After every row comes roughly how far along a hidden order it lies, from 0 to 20.
[-1  3 13 -2  2  4 -1  5 10  6  1 22 12 12  4 10 -5 -2 26 -4 -5 -5 17 -9
 -1 10 15  1  8  0  9  1 -7 -3  7 -4 -4  5 18]  8
[  4  -1  24  -7   2  10  -5  14  17   1   1  32  12  17   5  11  -5  -6
  39  -3  -8 -10  51  -9   7  15  10   0   9   5  16   1 -10   9  10  -9
  -6   2  21]  6
[ -2   2  13  -1  -2   9  -1   0   4  -1   2   6   6   3   2   9  -4  -2
   7  -5  -3  -4  36 -14   0   8  14  -1   8  -1   7   1  -8  -7   9  -3
  -1   2  15]  17
[ -4   7  10   0   5   7   0   6  10  16   2  24  23  18   6  19 -11   2
  44  -5  -8  -7  28 -11  -6  13  25   2  12  -4   9   0  -7  -9   9  -7
  -8   5  24]  5
[ -5   5   6   2   4   7   2  -1   6  16   2  18  18  13   3  10  -5   5
  30  -4  -2  -1  20  -6  -5   6  18   2   7  -5   2   2  -4 -14   5  -1
  -2   9  20]  9
[-2  5 14  1  6 28  0  6 18 17  2 40 22 21  5 15 -7  1 50 -2 -6 -5 74 -5
  0 10 16  5  7 -2  7  1 -5 -6  6 -3 -6 12 28]  3
[ 11  -8  48 -15  -5   6 -10  18  42 -24   2  59  -5   5   5  11  -2 -14
  12  -3 -11 -15  59 -24  17  21   0   3  10  14  27   2 -13  24  15 -16
  -6   9  38]  0
[ 0  3  1  0  2 27  0  5  1  4  0  2  7  3  5 11 -7  1 14  0 -5 -4 69 -6
  2  7 10  1  4 -1  5  0 -2 -1  3  0 -6 -3  5]  20
[-2  4  5  1  3  6  2  3  9 10  1 17 12  8  3  9 -6  2 24 -1 -3 -2 16 -2
 -3  5 11  3  4 -3  3  0 -2 -3  2 -3 -5  8 14]  10
[ 23 -24  11 -13   2   5  -9  15   9 -15  -3  33 -20  19 -10 -36  27 -17
  16  13  12   7  17  43  34 -18 -69  -2 -22  24   0   0  10  57 -12  10
  16  -9 -37]  18
[  2   0  12  -4   2  41  -2   8   9   4   0  17  10  13   4  11  -5  -3
  28   0  -5  -5 100  -4   9   9   6   0   6   2   9   0  -5   5   5  -1
  -5  -1  10]  18
[  1   0  15  -3  -1   2  -2   2   6  -3   1   9   5   5   3   7  -3  -3
   8  -4  -3  -5  23 -14   2   8  10  -1   7   2   9   1  -8  -2   9  -4
  -1   1  14]  14

Next part:
[ 37  -1   6  13  13   4   2   0   3   1  -5  -2 -10   8 -10  -6   7  -2
 -13 -10 -10  -3  -1  20  -3   3   3  20  -2   1  -1]  20
[-30   8  11  -4  12   2  -4   8  -1  -9  -8  -3 -31   3  -4  -9  -4   3
   4   0  -9 -17 -12  31 -60   6 -16  -5   1   2   2]  10
[-34  13   7   9  10   2   3  13   0  -1   4   3 -13  13  -4 -10  -8  -2
  -7   1   6  -4   7  30  -1   2 -16  10   1   2   2]  11
[ 15   9   4   1 -12  -2  -2 -25   1   2  11   7   8  -8  -6   5  11  -6
  14   0  26   1   7  24  16  -8   5   9   2   0  -1]  6
[ 40  -6   3 -11 -11   0   6  -3   1  -5   3  -3   6   2  13  -1   2  -1
   7  -1  -2   9   0  21   8  -5  10  12   3   1  -1]  8
[-20   8   3  -2   2  -4  10  -1   1  -3   7  -8   2  12   5  -3  20   1
  11  10  20   2  -2  23  -7  -5  11   6 -10  -1   0]  5
[ 12   1   4   6  -6  -9   1  -8  -3  -1  10   0  -7  -5  -6   6   2  -5
  40   5  22  -5  11  20   4   3  -9 -17   1   7  -3]  7
[ 36  -9 -23  -6  -5   3  -1 -12   3   2  -4   8 -10   0  -4   3   5  -6
  -2  -1  18   3  -5  26  18  -8  22  19   0  -2  -3]  4
[  5   7   5   4   2  -4   3  -2  -1  -3  -3 -12  -1   6   3  -2  17   3
  -4   2   6 -10  -8  27 -28  -3  -8  -4  -7   3   0]  13
[ -1   5  -7  10  11   6  -1  -5   4   3  -4   2  -9   5 -15  -3  12  -3
 -19  -6  12  -5  -2  27   3   2   0  22  -4   1   1]  14
[ 15  10 -19  12   4   3  -2  -5   2   7  -9   4   3  -5 -12   0   4  -6
 -38  -8   9  -8  -8  33 -14  -5 -12  20  -2   5   1]  15
[ -7  -5  10   1  10   3   6  21   1  -5  -2   0 -21  18   0 -12  -5   0
   2   4   2  -3   7  27  -6   2 -10  11   1   2   0]  7
[ 24  -4   2 -11   2   1  10  12   1  -6  -4  -6   1  15  11  -9   2   6
  -7   3  -4  -3   0  21 -26   0  -4   6  -4   3   1]  8
[ -84  -24   79   11   39   24  -11   70    6  -16  -24  -14  -64   15
    0  -15  -14    1  -24  -21  -63  -19  -15   46 -100   22  -55   16
   17   14    3]  14
[ 22  -5  11  -2   2   0   7   8   1  -3   0  -2   4  18   2 -10   7   5
  -1   9   2  -4   4  21  -4  -1  -3  10  -3   2  -2]  11
[-8  5  4 -7 -6 -2  0 -6  0 -1  6  5  0  3 -6 -3 16 -3 21 13 45 -6  8 25
 17 -6  8  8 -2  0 -2]  0

Part 3:
[  1 -20  -3  27  18 -18  21   5 -17   2   6   6  26  -6   0 -16   6  20
  32   5]  19
[-14  10  -1   2  26   1 -27 -12  23  29   3  10  -2 -15   6  24   2  -9
 -25 -15]  1
[ -8  -2 -10  23  -3 -17  -3   7  21  -6   7  -3  12 -16  -6 -14  -5   9
  21  -3]  20
[  5  -7  -1  16   5  -3  -6 -14   6  28   1  -7   6 -21  -5  13   3  16
  17   2]  9
[-10  10   1   9  15   0  -4   1  -2  10   2  10  10 -15   4  19   2   0
 -12 -11]  6
[ -2  -1 -13  22  13 -20  -3   2  37   5   4   7   0 -14  -5   1  -4  18
  21  -3]  17
[ -4  -4 -11  13  15  -9 -18 -13   9  15   4   0   4 -16 -11  23   0  12
  16   3]  10
[  2 -16  -7  23  15 -12  -3  -2 -60 -21  -4  -1  11  -8 -21  22  -5  28
  54  10]  12
[  2  -3   2  12  25  -6  -6  -9  -8  26   4  16  -5 -24   2   7  -4  15
 -16   5]  11
[ -2  -1  -2  10  17  -8 -22 -19  39  38   7   3 -12 -22  -1  16  -3  18
 -22  -2]  10
[ -4   0  -7   5  30  -4 -21 -16  -1  10   0   9 -20 -21   3  15  -6  13
 -24  -8]  4
[ -8  14  -2   7  32  -2 -21  -7   2   9   3  15  -1 -18   4  15  -6   3
 -24 -13]  8
[ -6   7  -9   4  38   0 -41 -13  47  19   9   3 -14 -15   4  19 -12  -3
 -42 -10]  9
[ -1   1  -1   7  25   2 -23 -21  -4  12  -1   6 -19 -25   4  17  -8  11
 -22  -2]  0
[ -1  -4  -3  12  13  -1 -18 -15  -6   8   1  -6  -5 -21 -10  25  -3  12
   6  -2]  5
[ -6   6   3   5  31  -3   7   6   5  29   4  17  11 -28  11  10   3   5
 -21 -10]  10
[  0  -8  -2   5  14  -8 -23 -23  38  58   4  -4 -10 -32  -1  19   1  16
 -10  -1]  10
[  3 -12  -4  22   7 -14   6  -6  -9  15   4   5  17  -9  -4  -4   3  22
  29   9]  14
[  3  -4   3  18  15  -5 -15  -4 -22  -1  -1  10   1 -15  -8  21  -4  17
   3   0]  8
[ 12 -11   4   9  14  -2  -5 -21  -4  38   0   1  -8 -25  -3  16   2  20
   1   4]  7
[ -8   3 -10   9 -16  -7 -17  -5  79  25  11  -6   7 -24   4  -8   3   1
 -12 -12]  12
[-13  15   4  -3  23   0   4   2  34  50   6  12  10 -21  20   8  10  -6
 -46 -17]  7
[  2  -7   1  12  13  -5 -19 -16   9  17   2  -1  -7 -19  -8  21  -5  18
  -3   1]  7
[  1  -7  -4  16  12  -7 -14 -13   8  25   3  -7   6 -21  -9  19   2  15
  21   8]  11
[  8  -4   6  10   3  -1  -7 -14  -5  28   1  -5   4 -29  -1   3   5  12
   0  -4]  5
[ -2   6  -1  10  19  -1 -23 -12  25  30   4   1  -7 -23  -2  19  -2  10
 -21  -2]  6
[ -2  -5  -6  21  19 -20  12   2  17  18   9  10  23  -8   5 -14   0  18
  15   2]  17

Next part:
[-22  -1  -8   5 -44 -10  42   1   0  41  14  20  13 -15  53  49   4  18
  -8 -44   6   2   7  -9   4  13]  18
[-10  12   0  18  -3  26   8 -35   3 -22  -2  27 -27  15 -13  48 -21  -1
  26  14   4 -26  -1  33 -36   4]  12
[-15   8   2  19   0  11 -42 -27   2  -2  -4  -6   2  31 -34 -33 -16  11
  23  27  10  -2   5   1  -7  -9]  8
[-23  18  -8  51 -60   9   9 -31 -10  29  12  19  20  -6  56  47 -38   2
   9 -52   2   9  25  28 -15  24]  20
[ -3  15  -4  45 -32 -11  26 -39 -16 -15   9  12  19   3  36  45 -65   0
   8   5 -18  13  -3  11 -40  13]  19
[-32   6  -2 -16  34 -11 -20  23  -7   5 -20   3 -18 -10  -4   4  23  -6
 -12   1   9 -22 -12  46  26  -3]  9
[  4  29   2  -7   4 -13 -56 -29  -9 -12  -5   2  -7  14 -11  -3  -2  14
  27  20   9   0 -13 -10 -17 -11]  11
[  5 -14   1   4  -5  -4 100   4  11  20 -65  15 -62 -14 -24 -56  21 -55
  -1   2 -26   3  19 -23  74   3]  1
[  58   -4    8   15  -15   45  -46   36    6  -37   11  -10   11   19
  -41  -47  -59  -62   10  -30   22   14   50  -22 -100  -16]  1
[ 22   6   2  28   0  85 -79 -10 -13  -7 -34   4  11  12 -60 -33  -8   2
   8  17  14  31  38  -9 -57 -17]  6
[ 27  -3  -5  -7  53 -16  30  33  34 -40  25 -33  28   6 -24 -39  35   1
  -5 -13 -10   3  15  11  11   4]  0
[-29  10  -2   5  -9  65  25 -14  10 -19   6  20 -11   1  31  51 -15   2
   9   0   0 -20   1  18  -4   2]  14
[-38   8  -1  -6  13  48   6   0   5  -4 -12  12 -18   0   7  32   4  -1
   0   7   5 -25  -6  34  -1  -5]  11
[-38  -1   0  -9  -2  57  21  -1   9  -1 -14  -4 -12  -5  30  32   2  -8
 -13  -2   7 -24 -13  33  34  -2]  12
[-27 -12   7 -19  -6 -38 100  -6   5  27  -1 -12 -52   0 -33 -28  53 -30
 -23  -5 -17   5  15  -9  63   7]  4
[-34   0  -4  50  38   6  52 -20  14 -24 -24 -18   5   9 -43 -32 -17  -5
  -3 -11   1 -10  24  56  -5  14]  4
[ 69  -1   7 -13  11  21 -29  57   7 -29   4 -13  11  12 -40 -45 -38 -47
   2 -23  16  13  28 -41 -89 -15]  0
[  5   9   0  19  24   5  21  27  19 -24  -5 -21  31  29 -42 -52 -27   0
   7   2   6  -1   1  -4  -6   9]  3
[ 11  -2  -5   8  43 -14  21  14  20 -21  -1 -26  14   1 -12 -52  18 -12
  -9  -9  -4   1  10  37  18   7]  3
[ 31  -9   4  39  -4  75 -46   1  -8 -16 -31   2   5  16 -63 -32 -24 -20
   5   8  15  26  42  -3 -72 -14]  5
[ 33  12  -2   9  -9 -20 -10 -30 -14 -34  12  32  -8   0  31  43 -44  19
  17   6  -1  -5 -25 -11 -39   7]  16
[ 59  -1   7 -10  -4  40   0  37   7 -38   5 -12  12  22 -33 -44 -63 -51
  15 -26  18  13  47 -28 -93  -5]  0
[  5  15   3   0  -4  18 -44 -37 -14 -13 -15  -5 -10  15 -13  -6 -12  11
  30  23   9   5  -7 -18 -37  -9]  11
[ 41   7   1  21  30  31  40  30  20 -37   0 -21  36  37 -65 -19 -23  -4
  14  -3  -4   0  14 -30 -20  15]  1
[ 55  -1   5  19   1  54 -48  24  -1 -19 -13  -3   8  15 -61 -43 -26 -32
   8  -1  15  19  41  -8 -75 -13]  3
[ 23   9   3   5  -6 -17 -40 -31 -19 -22   9  16  -7   3  13  20 -29  15
  28  13  -1  -1 -18 -29 -43   0]  14
[-23  10  -1  29  -4 -12 -15 -29   4  -7   0  12 -12  27 -22 -11 -20   1
  26  22   7 -20  -2  30 -17  -1]  9
